Here is a tiny trained network, its code and every weight. The questions are about switching its units off for an input and a class, where a switched-off unit gives its printed mean instead of its output.

import numpy as np


def w(rows, s, z=0):
    codes = np.array(rows[::2]) - 128.0
    scale = np.full(codes.shape[1], s)
    scale[-1] = z or s
    return codes * scale


def norm(h):
    return h / np.sqrt((h * h).mean(-1, keepdims=True) + 1e-5)


def f(y):
    return np.maximum(y, 0)


def log_softmax(a):
    a = a - a.max(-1, keepdims=True)
    return a - np.log(np.exp(a).sum(-1, keepdims=True))


def net(x, mask):
    res = np.array(x, float).reshape(1, 6) / 4 @ E
    u = 0
    for l in range(3):
        y = f(norm(res) @ A[l][:, :-1].T + A[l][:, -1])
        res = res + np.where(mask[u : u + 10], y, B[l][:, -1]) @ B[l][:, :-1]
        u += 10
    return log_softmax(norm(res)[-1] @ U[:, :-1].T + U[:, -1])


A, B = {}, {}
E = w([
[55,146,165,165,196],'x0',
[101,2,236,90,124],'x1',
[64,206,84,148,99],'x2',
[181,119,122,201,154],'x3',
[194,101,203,165,167],'x4',
[129,105,143,161,29],'x5',
],0.0036)
A[0] = w([
[61,215,135,81,108,238],'L0N0',
[62,185,162,191,171,229],'L0N1',
[135,93,105,165,65,4],'L0N2',
[102,68,66,136,65,252],'L0N3',
[67,40,94,74,96,159],'L0N4',
[105,1,55,150,158,204],'L0N5',
[7,73,162,43,72,26],'L0N6',
[163,136,194,137,132,120],'L0N7',
[162,82,44,176,65,99],'L0N8',
[79,129,193,53,83,70],'L0N9',
],0.0054,0.0013)
B[0] = w([
[149,19,78,232,194,233],'L0N0',
[70,121,46,208,60,225],'L0N1',
[133,181,95,108,146,156],'L0N2',
[148,208,158,43,98,214],'L0N3',
[105,214,193,67,62,225],'L0N4',
[101,229,125,145,72,198],'L0N5',
[62,67,189,35,59,252],'L0N6',
[111,23,120,185,105,177],'L0N7',
[162,214,91,18,85,185],'L0N8',
[112,43,126,4,169,210],'L0N9',
],0.0043,0.0035)
A[1] = w([
[135,84,189,157,1,121],'L1N0',
[152,107,158,100,90,208],'L1N1',
[88,101,155,55,130,13],'L1N2',
[199,157,135,105,64,72],'L1N3',
[56,201,143,192,150,140],'L1N4',
[184,54,139,133,119,101],'L1N5',
[100,94,70,157,34,231],'L1N6',
[130,124,73,59,103,249],'L1N7',
[168,76,161,87,190,23],'L1N8',
[72,191,141,145,107,125],'L1N9',
],0.0056,0.0019)
B[1] = w([
[108,116,106,143,192,246],'L1N0',
[176,131,12,113,133,223],'L1N1',
[22,61,190,73,44,201],'L1N2',
[205,186,57,124,103,186],'L1N3',
[7,88,18,207,78,197],'L1N4',
[188,35,153,143,197,168],'L1N5',
[124,115,255,169,161,254],'L1N6',
[120,206,184,121,90,254],'L1N7',
[190,105,138,190,76,161],'L1N8',
[143,36,64,144,124,177],'L1N9',
],0.0035,0.0036)
A[2] = w([
[35,50,135,197,161,198],'L2N0',
[180,51,174,185,147,26],'L2N1',
[58,186,106,76,69,178],'L2N2',
[120,104,200,120,138,172],'L2N3',
[182,185,120,212,233,155],'L2N4',
[231,78,141,139,94,16],'L2N5',
[165,158,83,176,199,143],'L2N6',
[93,112,59,79,61,68],'L2N7',
[221,78,177,152,147,6],'L2N8',
[254,49,146,190,115,117],'L2N9',
],0.0044,0.0011)
B[2] = w([
[147,186,71,203,4,253],'L2N0',
[150,138,144,176,189,172],'L2N1',
[227,31,213,163,64,236],'L2N2',
[148,106,74,34,146,192],'L2N3',
[39,158,101,75,182,197],'L2N4',
[182,134,187,171,166,165],'L2N5',
[54,189,209,104,136,185],'L2N6',
[194,64,236,99,180,197],'L2N7',
[241,22,147,183,245,165],'L2N8',
[124,99,159,145,225,190],'L2N9',
],0.0034,0.0033)
U = w([
[192,192,86,85,38,207],'0',
[207,31,175,185,217,199],'1',
[85,44,202,19,49,252],'2',
[56,89,150,250,116,9],'3',
[70,232,62,110,253,4],'4',
[57,158,24,226,108,218],'5',
],0.0051,0.0029)

Each question gives the input, the list of numbers given to net, and the class t.
The units are the neurons (one row each of A and B). Each row of codes is followed by its name. A weight is (code - 128) times the scale printed after its matrix; where a second scale follows, it is the last column's (A, B and U).
mask holds one flag per neuron, layer by layer. A switched-off neuron (its flag False) gives its mean, the last column of its row in B, instead of its output. The means were averaged over made-up inputs and are rounded, as every weight is.
A unit's drop is (log p(t) with every unit on - log p(t) with that unit switched off) / (log p(t) with every unit on - log p(t) with every unit switched off).
The circuit of an input: a set's keep is (log p(t) with only the set's units on - log p(t) with every unit switched off) / (log p(t) with every unit on - log p(t) with every unit switched off). Starting from the 12 units with the biggest drops (on a tie, the unit counted first), units are removed one at a time, each time the one whose removal leaves the highest keep (on an exact tie, the one counted first), for as long as the keep stays at least 0.8.
units of the circuit, in order: the units of the circuit, biggest drop first
top k neurons: the k neurons with the biggest drops, biggest first
k most important neurons of layer l: the k neurons of layer l with the biggest drops, biggest first
drop of u: that unit's drop, to one decimal
input [6,0,0,-6,4,0], class 5: units of the circuit, in order : (L0N1; L2N0)
input [0,-6,-2,4,6,-3], class 4: units of the circuit, in order : (L2N4)
input [8,6,7,3,5,5], class 5: units of the circuit, in order : (L2N0; L0N1; L1N4)
input [-4,5,7,8,2,-5], class 5: top 2 neurons : (L0N5; L0N9)
input [4,-3,-1,-8,8,-8], class 5: top 3 neurons : (L0N1; L1N4; L2N0)
input [1,-6,0,1,5,4], class 4: 2 most important neurons of layer 0 : (L0N6; L0N4)
input [5,3,2,-5,5,-7], class 5: top 2 neurons : (L0N1; L2N0)
input [-2,6,7,8,-2,3], class 0: 2 most important neurons of layer 0 : (L0N8; L0N3)
input [1,-6,-5,6,2,-4], class 4: top 2 neurons : (L2N4; L0N0)
input [0,0,4,2,8,8], class 1: drop of L0N9 : -0.1
input [0,-2,1,-4,4,-6], class 5: drop of L2N4 : 0.0
input [0,-2,8,-8,8,0], class 5: drop of L2N0 : 0.1
input [-5,0,-7,3,-3,-3], class 0: drop of L0N5 : 0.4
input [-1,4,8,1,8,6], class 1: most important neuron of layer 0 : (L0N5)
